Below is a small trained network, with its code and all its weights. Each question gives an input and a class and asks what happens when units are switched off, that is, made to give their printed mean instead of their output.

import numpy as np


def w(rows, s, z=0):
    codes = np.array(rows[::2]) - 128.0
    scale = np.full(codes.shape[1], s)
    scale[-1] = z or s
    return codes * scale


def f(y):
    return np.maximum(y, 0)


def log_softmax(a):
    a = a - a.max(-1, keepdims=True)
    return a - np.log(np.exp(a).sum(-1, keepdims=True))


def net(x, mask):
    res = np.array(x, float).reshape(1, 5) / 4 @ E
    y = f(res @ A[0][:, :-1].T + A[0][:, -1])
    res = res + np.where(mask, y, B[0][:, -1]) @ B[0][:, :-1]
    return log_softmax(res[-1] @ U[:, :-1].T + U[:, -1])


A, B = {}, {}
E = w([
[207,29,212,17,237,43],'x0',
[238,245,223,25,80,248],'x1',
[18,234,55,21,250,129],'x2',
[78,127,247,243,255,225],'x3',
[134,122,122,124,127,137],'x4',
],0.0043)
A[0] = w([
[210,30,215,11,240,41,76],'N0',
[183,44,154,208,42,102,90],'N1',
[45,187,60,65,198,104,60],'N2',
[213,237,215,59,80,244,32],'N3',
[191,223,194,63,92,221,79],'N4',
[209,232,211,62,84,240,39],'N5',
[217,30,222,8,243,42,67],'N6',
[191,34,159,217,33,101,86],'N7',
[194,227,194,60,89,226,85],'N8',
[54,243,46,224,14,243,17],'N9',
[90,130,222,233,233,219,60],'N10',
[24,41,53,237,154,44,1],'N11',
[24,214,49,43,226,108,6],'N12',
[25,39,55,236,155,45,4],'N13',
[35,177,52,63,208,83,80],'N14',
[208,19,172,228,12,106,59],'N15',
[48,184,63,64,200,98,69],'N16',
[181,132,8,32,4,42,22],'N17',
[86,130,232,243,240,229,49],'N18',
[200,40,207,30,223,58,92],'N19',
[209,21,176,232,14,114,47],'N20',
[90,130,222,231,234,221,60],'N21',
[170,131,32,48,26,57,43],'N22',
],0.004,0.0027)
B[0] = w([
[78,211,39,225,60,148,254],'N0',
[185,178,176,101,195,178,220],'N1',
[197,167,180,105,197,174,210],'N2',
[195,34,39,154,213,25,251],'N3',
[168,60,64,144,187,60,238],'N4',
[186,44,46,151,205,36,247],'N5',
[71,218,34,232,55,145,255],'N6',
[193,186,180,98,201,186,231],'N7',
[169,58,63,145,187,60,245],'N8',
[94,234,30,233,73,102,248],'N9',
[70,129,210,60,53,48,245],'N10',
[197,47,55,137,215,32,221],'N11',
[255,208,218,78,240,208,223],'N12',
[186,56,66,135,209,44,221],'N13',
[182,160,168,107,189,175,228],'N14',
[200,203,185,96,212,192,245],'N15',
[190,166,175,110,189,172,212],'N16',
[46,132,252,36,45,43,238],'N17',
[60,129,222,51,48,35,254],'N18',
[86,198,53,204,68,146,240],'N19',
[223,222,197,90,228,202,241],'N20',
[60,130,221,53,47,37,245],'N21',
[63,130,231,55,56,61,219],'N22',
],0.0055,0.0031)
U = w([
[161,17,70,146,183,64,87],'0',
[173,185,183,93,180,233,87],'1',
[60,113,203,58,39,65,91],'2',
[88,202,53,244,64,153,87],'3',
[119,85,118,123,117,175,253],'4',
],0.011)

Each question gives the input, the list of numbers given to net, and the class t.
The units are the neurons (one row each of A and B). Each row of codes is followed by its name. A weight is (code - 128) times the scale printed after its matrix; where a second scale follows, it is the last column's (A, B and U).
mask holds one flag per neuron, in row order. A switched-off neuron (its flag False) gives its mean, the last column of its row in B, instead of its output. The means were averaged over made-up inputs and are rounded, as every weight is.
A unit's drop is (log p(t) with every unit on - log p(t) with that unit switched off) / (log p(t) with every unit on - log p(t) with every unit switched off).
The circuit of an input: a set's keep is (log p(t) with only the set's units on - log p(t) with every unit switched off) / (log p(t) with every unit on - log p(t) with every unit switched off). Starting from the 12 units with the biggest drops (on a tie, the unit counted first), units are removed one at a time, each time the one whose removal leaves the highest keep (on an exact tie, the one counted first), for as long as the keep stays at least 0.8.
units of the circuit, in order: the units of the circuit, biggest drop first
k most important neurons: the k neurons with the biggest drops, biggest first
drop of u: that unit's drop, to one decimal
input [2,6,-8,-5,-6], class 1: units of the circuit, in order : [N20]
input [2,0,-6,-5,3], class 1: 2 most important neurons : [N20 N15]
input [6,4,0,0,2], class 3: 2 most important neurons : [N6 N0]
input [-3,-1,-6,4,-6], class 1: units of the circuit, in order : [N20 N15]
input [-3,-2,1,-8,6], class 2: 2 most important neurons : [N17 N22]
input [5,4,-2,2,5], class 3: units of the circuit, in order : [N6 N0 N19]
input [8,6,6,3,-8], class 3: 3 most important neurons : [N6 N0 N19]
input [1,7,7,3,-3], class 0: units of the circuit, in order : [N3 N5 N8]
input [7,4,-6,5,6], class 3: units of the circuit, in order : [N6 N0]
input [-6,-7,-1,3,-3], class 0: 2 most important neurons : [N11 N13]
input [2,-6,5,-7,3], class 2: 4 most important neurons : [N17 N22 N3 N5]
input [8,-3,-1,8,-4], class 2: 2 most important neurons : [N18 N21]
input [-8,5,-8,3,4], class 1: 3 most important neurons : [N20 N15 N7]
input [-3,-3,2,-7,-3], class 2: units of the circuit, in order : [N17]
input [0,6,-5,5,5], class 0: units of the circuit, in order : [N3 N5]
input [-7,-4,-8,-7,5], class 1: 4 most important neurons : [N20 N15 N7 N1]
input [7,5,-1,2,-4], class 3: 3 most important neurons : [N6 N0 N19]
input [8,1,5,0,2], class 3: 2 most important neurons : [N6 N0]
input [6,1,2,8,-1], class 2: drop of N18 : 0.1
input [4,-2,6,-3,-4], class 1: drop of N2 : 0.1
input [-7,3,-8,-5,4], class 1: drop of N6 : 0.0
